Below are the code and all the weights of a small trained network. Each question names an input and a target symbol and asks about switching units off, where a switched-off unit gives its printed mean instead of its output.

import numpy as np


def w(rows, s, z=0):
    codes = np.array(rows[::2]) - 128.0
    scale = np.full(codes.shape[1], s)
    scale[-1] = z or s
    return codes * scale


def softmax(a):
    e = np.exp(a - a.max(-1, keepdims=True))
    return e / e.sum(-1, keepdims=True)


def log_softmax(a):
    a = a - a.max(-1, keepdims=True)
    return a - np.log(np.exp(a).sum(-1, keepdims=True))


def net(x, mask):
    ids = ['γζηθμξπτφω'.index(c) for c in x.split()]
    T = len(ids)
    res = E[ids] + P[:T]
    u = 0
    for l in range(3):
        r = res
        for j in range(3):
            rows = slice(4 * j, 4 * j + 4)
            q, k, v = (r @ M[l][rows].T for M in (Q, K, V))
            z = softmax(np.where(np.tri(T) > 0, q @ k.T / 4**0.5, -1e9)) @ v
            o = O[l][rows]
            res = res + np.where(mask[u + j], z, o[:, -1]) @ o[:, :-1]
        u += 3
    return log_softmax(res[-1] @ U[:, :-1].T + U[:, -1])


Q, K, V, O = {}, {}, {}, {}
E = w([
[153,11,111,147,120,205,100],'γ',
[214,139,133,134,194,171,81],'ζ',
[180,131,141,234,104,53,74],'η',
[76,86,141,20,143,158,112],'θ',
[76,207,163,103,97,54,74],'μ',
[93,89,86,111,183,65,63],'ξ',
[82,79,199,170,77,134,61],'π',
[61,145,56,166,79,122,220],'τ',
[203,211,70,90,83,122,56],'φ',
[146,137,193,98,31,192,116],'ω',
],0.012)
P = w([
[254,41,133,87,97,45,133],'0',
[75,169,136,155,149,128,103],'1',
[78,162,117,160,140,135,98],'2',
[68,162,110,162,114,145,92],'3',
[61,156,101,161,92,153,90],'4',
[52,154,92,163,80,152,75],'5',
[54,154,79,156,60,150,77],'6',
[53,149,72,160,50,151,71],'7',
[57,141,57,157,37,153,67],'8',
[63,127,68,161,28,143,77],'9',
],0.0063)
Q[0] = w([
[159,52,191,120,150,121,71],'0.h1',
[145,176,101,197,229,81,120],'0.h1',
[163,189,181,88,169,80,179],'0.h1',
[157,138,169,108,144,143,156],'0.h1',
[140,160,106,167,99,138,176],'0.h2',
[206,136,178,120,176,156,148],'0.h2',
[66,119,47,169,87,114,159],'0.h2',
[161,134,136,142,157,151,42],'0.h2',
[131,112,212,105,132,144,2],'0.h3',
[187,105,208,124,165,69,166],'0.h3',
[175,153,135,106,209,28,198],'0.h3',
[169,85,161,109,102,134,8],'0.h3',
],0.0082)
K[0] = w([
[160,154,131,212,166,172,136],'0.h1',
[119,202,108,107,224,24,113],'0.h1',
[165,166,226,141,130,61,61],'0.h1',
[162,166,177,138,138,156,99],'0.h1',
[131,167,146,147,93,192,135],'0.h2',
[160,106,197,97,139,175,98],'0.h2',
[49,163,72,215,113,151,169],'0.h2',
[156,162,154,135,185,28,88],'0.h2',
[20,171,38,197,94,174,211],'0.h3',
[112,182,108,132,211,167,79],'0.h3',
[88,175,160,123,214,108,2],'0.h3',
[58,139,85,217,83,233,186],'0.h3',
],0.008)
V[0] = w([
[153,107,179,125,122,150,142],'0.h1',
[119,97,122,105,145,172,82],'0.h1',
[121,111,86,158,98,112,163],'0.h1',
[55,169,85,139,126,158,148],'0.h1',
[112,119,71,134,112,151,254],'0.h2',
[94,167,137,142,140,91,42],'0.h2',
[66,181,112,162,135,137,128],'0.h2',
[203,94,114,89,125,109,110],'0.h2',
[109,150,10,112,166,77,206],'0.h3',
[134,135,143,88,186,154,114],'0.h3',
[122,122,79,182,71,98,154],'0.h3',
[174,148,104,124,72,191,133],'0.h3',
],0.0091)
O[0] = w([
[91,102,151,102,78,163,125,90],'0.h1',
[60,151,72,151,142,173,118,170],'0.h1',
[181,124,97,143,97,112,124,165],'0.h1',
[193,173,93,122,160,144,174,151],'0.h1',
[169,86,95,114,102,120,234,67],'0.h2',
[82,166,127,182,181,124,72,234],'0.h2',
[101,161,106,179,157,137,200,184],'0.h2',
[129,97,133,76,108,95,48,89],'0.h2',
[175,48,83,111,78,42,159,128],'0.h3',
[131,103,216,165,123,118,135,25],'0.h3',
[150,143,1,90,127,113,124,253],'0.h3',
[176,143,97,160,120,203,177,136],'0.h3',
],0.007,0.0038)
Q[1] = w([
[198,39,180,100,172,37,136],'1.h1',
[49,91,84,185,90,134,47],'1.h1',
[152,137,1,74,90,133,120],'1.h1',
[86,116,156,194,85,104,150],'1.h1',
[60,230,158,177,125,201,113],'1.h2',
[144,247,93,178,177,146,142],'1.h2',
[165,138,76,117,186,120,232],'1.h2',
[145,215,130,154,151,101,65],'1.h2',
[161,46,214,124,182,151,134],'1.h3',
[133,60,165,122,163,106,88],'1.h3',
[166,69,91,129,103,130,146],'1.h3',
[181,104,74,142,83,136,188],'1.h3',
],0.0088)
K[1] = w([
[124,86,247,143,131,98,48],'1.h1',
[1,188,97,165,114,201,206],'1.h1',
[177,153,134,173,7,97,211],'1.h1',
[127,77,106,146,227,214,137],'1.h1',
[126,201,33,156,224,83,213],'1.h2',
[249,131,96,106,149,94,196],'1.h2',
[240,49,124,38,82,59,101],'1.h2',
[180,155,121,197,144,202,220],'1.h2',
[100,88,148,198,212,222,135],'1.h3',
[116,132,169,174,181,161,116],'1.h3',
[163,33,184,94,131,86,131],'1.h3',
[162,65,115,92,109,81,150],'1.h3',
],0.0074)
V[1] = w([
[123,177,58,40,190,132,118],'1.h1',
[156,178,144,44,57,101,100],'1.h1',
[112,140,106,156,122,2,100],'1.h1',
[67,154,176,145,109,82,112],'1.h1',
[194,137,167,175,108,200,116],'1.h2',
[229,139,118,163,136,76,80],'1.h2',
[133,85,155,163,159,157,131],'1.h2',
[87,97,173,127,51,80,119],'1.h2',
[178,1,129,96,96,121,138],'1.h3',
[120,193,132,125,99,138,164],'1.h3',
[141,44,134,119,115,196,128],'1.h3',
[124,55,144,95,123,96,97],'1.h3',
],0.0079)
O[1] = w([
[159,3,191,80,158,122,167,168],'1.h1',
[149,140,185,103,91,134,114,5],'1.h1',
[146,138,173,145,144,52,106,151],'1.h1',
[112,156,166,146,140,132,101,115],'1.h1',
[148,136,122,143,131,187,123,41],'1.h2',
[147,132,158,186,109,128,155,190],'1.h2',
[125,144,136,134,173,151,121,70],'1.h2',
[90,185,107,112,115,121,158,186],'1.h2',
[129,171,110,115,170,102,129,117],'1.h3',
[127,122,114,145,79,118,119,47],'1.h3',
[135,154,96,108,168,139,105,66],'1.h3',
[106,149,140,108,168,121,134,231],'1.h3',
],0.012,0.0034)
Q[2] = w([
[109,248,131,133,106,141,156],'2.h1',
[122,153,153,119,169,73,136],'2.h1',
[183,95,105,105,92,146,189],'2.h1',
[188,63,73,127,141,78,144],'2.h1',
[102,63,163,78,163,80,37],'2.h2',
[146,130,118,120,192,174,147],'2.h2',
[248,112,201,1,143,121,204],'2.h2',
[159,85,108,217,163,67,200],'2.h2',
[64,173,23,101,111,79,148],'2.h3',
[104,131,151,180,141,224,126],'2.h3',
[117,163,143,120,75,175,117],'2.h3',
[48,135,145,139,133,180,45],'2.h3',
],0.0068)
K[2] = w([
[150,175,82,169,140,87,86],'2.h1',
[128,118,104,116,195,105,130],'2.h1',
[174,157,90,112,66,148,206],'2.h1',
[151,125,150,83,120,103,206],'2.h1',
[103,99,222,124,181,131,174],'2.h2',
[143,122,80,124,174,157,118],'2.h2',
[130,87,173,56,166,166,3],'2.h2',
[196,103,89,194,162,63,78],'2.h2',
[122,217,116,109,161,90,137],'2.h3',
[170,93,106,142,136,138,49],'2.h3',
[103,126,127,108,68,134,72],'2.h3',
[147,111,211,114,158,158,56],'2.h3',
],0.0073)
V[2] = w([
[122,174,175,93,180,120,182],'2.h1',
[125,144,75,142,129,187,173],'2.h1',
[103,18,100,167,81,117,167],'2.h1',
[147,192,195,87,162,102,77],'2.h1',
[253,143,106,234,189,172,187],'2.h2',
[69,190,117,63,149,87,155],'2.h2',
[145,59,160,95,81,116,133],'2.h2',
[156,154,90,58,254,87,26],'2.h2',
[41,126,155,41,62,100,102],'2.h3',
[220,108,102,103,147,139,125],'2.h3',
[133,123,149,123,126,146,18],'2.h3',
[84,167,152,173,223,175,124],'2.h3',
],0.006)
O[2] = w([
[96,85,174,57,56,138,198,151],'2.h1',
[103,93,122,100,151,35,98,109],'2.h1',
[89,165,171,109,192,132,6,108],'2.h1',
[159,121,100,144,79,181,237,144],'2.h1',
[203,190,138,172,170,139,247,57],'2.h2',
[128,144,190,140,116,143,22,254],'2.h2',
[94,121,96,54,147,136,141,13],'2.h2',
[141,23,77,229,188,203,3,196],'2.h2',
[44,88,63,156,102,110,174,158],'2.h3',
[208,88,143,137,110,119,69,34],'2.h3',
[147,110,100,214,173,28,181,56],'2.h3',
[108,151,205,121,208,138,189,218],'2.h3',
],0.0056,0.0055)
U = w([
[197,146,243,150,203,190,96,250],'γ',
[191,171,120,241,135,46,160,60],'ζ',
[79,34,190,2,175,184,151,139],'η',
[67,213,125,188,138,153,66,23],'θ',
[91,154,183,87,72,42,129,89],'μ',
[135,165,117,75,37,246,146,54],'ξ',
[94,62,137,159,237,5,136,250],'π',
[202,81,89,152,25,124,89,201],'τ',
[168,163,174,65,173,100,160,163],'φ',
[148,43,5,153,140,188,169,48],'ω',
],0.0058,0.0025)

Each question gives the input, a string of symbols that net reads in full, and the target symbol t.
The units are the heads (4 rows each of Q, K, V and O). Each row of codes is followed by its name. A weight is (code - 128) times the scale printed after its matrix; where a second scale follows, it is the last column's (O and U).
mask holds one flag per head, layer by layer. A switched-off head (its flag False) gives its mean, the last column of its rows in O, instead of its output. The means were averaged over made-up inputs and are rounded, as every weight is.
A unit's drop is (log p(t) with every unit on - log p(t) with that unit switched off) / (log p(t) with every unit on - log p(t) with every unit switched off).
The circuit of an input: a set's keep is (log p(t) with only the set's units on - log p(t) with every unit switched off) / (log p(t) with every unit on - log p(t) with every unit switched off). Starting from all 9 units, units are removed one at a time, each time the one whose removal leaves the highest keep (on an exact tie, the one counted first), for as long as the keep stays at least 0.8.
circuit, biggest first: the units of the circuit, biggest drop first
unit that matters most: the unit with the biggest drop
heads that matter: for each layer, one digit per head in row order, 1 if its drop is at least 0.15 and else 0, layers parted by /
input μ ξ ζ τ τ τ, target μ: unit that matters most => 2.h1
input τ μ π τ ξ τ μ μ π, target τ: heads that matter => 101 / 110 / 001
input τ π μ π ω, target τ: heads that matter => 001 / 100 / 001
input φ μ μ μ, target μ: circuit, biggest first => 1.h3; 2.h2; 1.h1
input γ μ θ π μ τ π γ μ η, target γ: heads that matter => 010 / 011 / 011
input φ τ θ η, target φ: circuit, biggest first => 0.h2; 2.h2; 1.h2
input η μ μ η ξ ξ π τ π γ, target η: heads that matter => 011 / 101 / 101
input τ ξ μ, target τ: circuit, biggest first => 2.h3; 1.h1; 0.h3; 0.h2
input τ θ φ θ τ θ τ ξ θ φ, target τ: heads that matter => 101 / 110 / 011
input γ γ μ μ π τ π, target γ: heads that matter => 011 / 001 / 011
input τ π π π φ θ ζ π ω π, target τ: circuit, biggest first => 2.h3; 1.h1; 0.h3
input γ ξ ξ θ τ ξ, target γ: circuit, biggest first => 0.h2; 1.h3; 2.h3; 2.h2
input φ ζ γ μ θ γ τ μ τ γ, target φ: circuit, biggest first => 2.h2; 0.h2; 1.h2
input ζ η π, target θ: heads that matter => 111 / 100 / 000
input ω τ π, target ω: heads that matter => 011 / 110 / 000
input π π θ ξ τ μ η π φ, target π: heads that matter => 011 / 110 / 101
input θ η η ξ μ ξ π π θ τ, target θ: unit that matters most => 1.h3
input π η τ π, target π: circuit, biggest first => 2.h1; 1.h1; 0.h3; 0.h2
input μ π γ τ π η μ ξ ξ ξ, target μ: circuit, biggest first => 2.h2; 0.h2; 1.h3
input ω ζ τ, target ω: circuit, biggest first => 1.h1; 0.h2
input τ μ ξ ξ ξ π π μ, target τ: circuit, biggest first => 1.h1; 2.h3; 0.h3; 0.h2
input ξ θ μ μ, target μ: unit that matters most => 1.h3
input ξ ω ω μ η, target ζ: circuit, biggest first => 2.h2; 2.h3; 1.h2; 0.h2
input γ π τ θ, target γ: circuit, biggest first => 1.h3; 2.h2; 0.h2; 2.h3
input ξ ξ μ μ τ π η ξ ξ, target ξ: heads that matter => 011 / 100 / 101
input μ τ π μ η ζ, target μ: heads that matter => 010 / 011 / 010
input π ξ η γ, target ω: heads that matter => 111 / 100 / 101
input τ μ ξ γ ω μ η θ φ ζ, target τ: heads that matter => 001 / 100 / 001
input ξ ω γ η, target ζ: circuit, biggest first => 2.h3; 2.h2; 1.h2; 0.h2
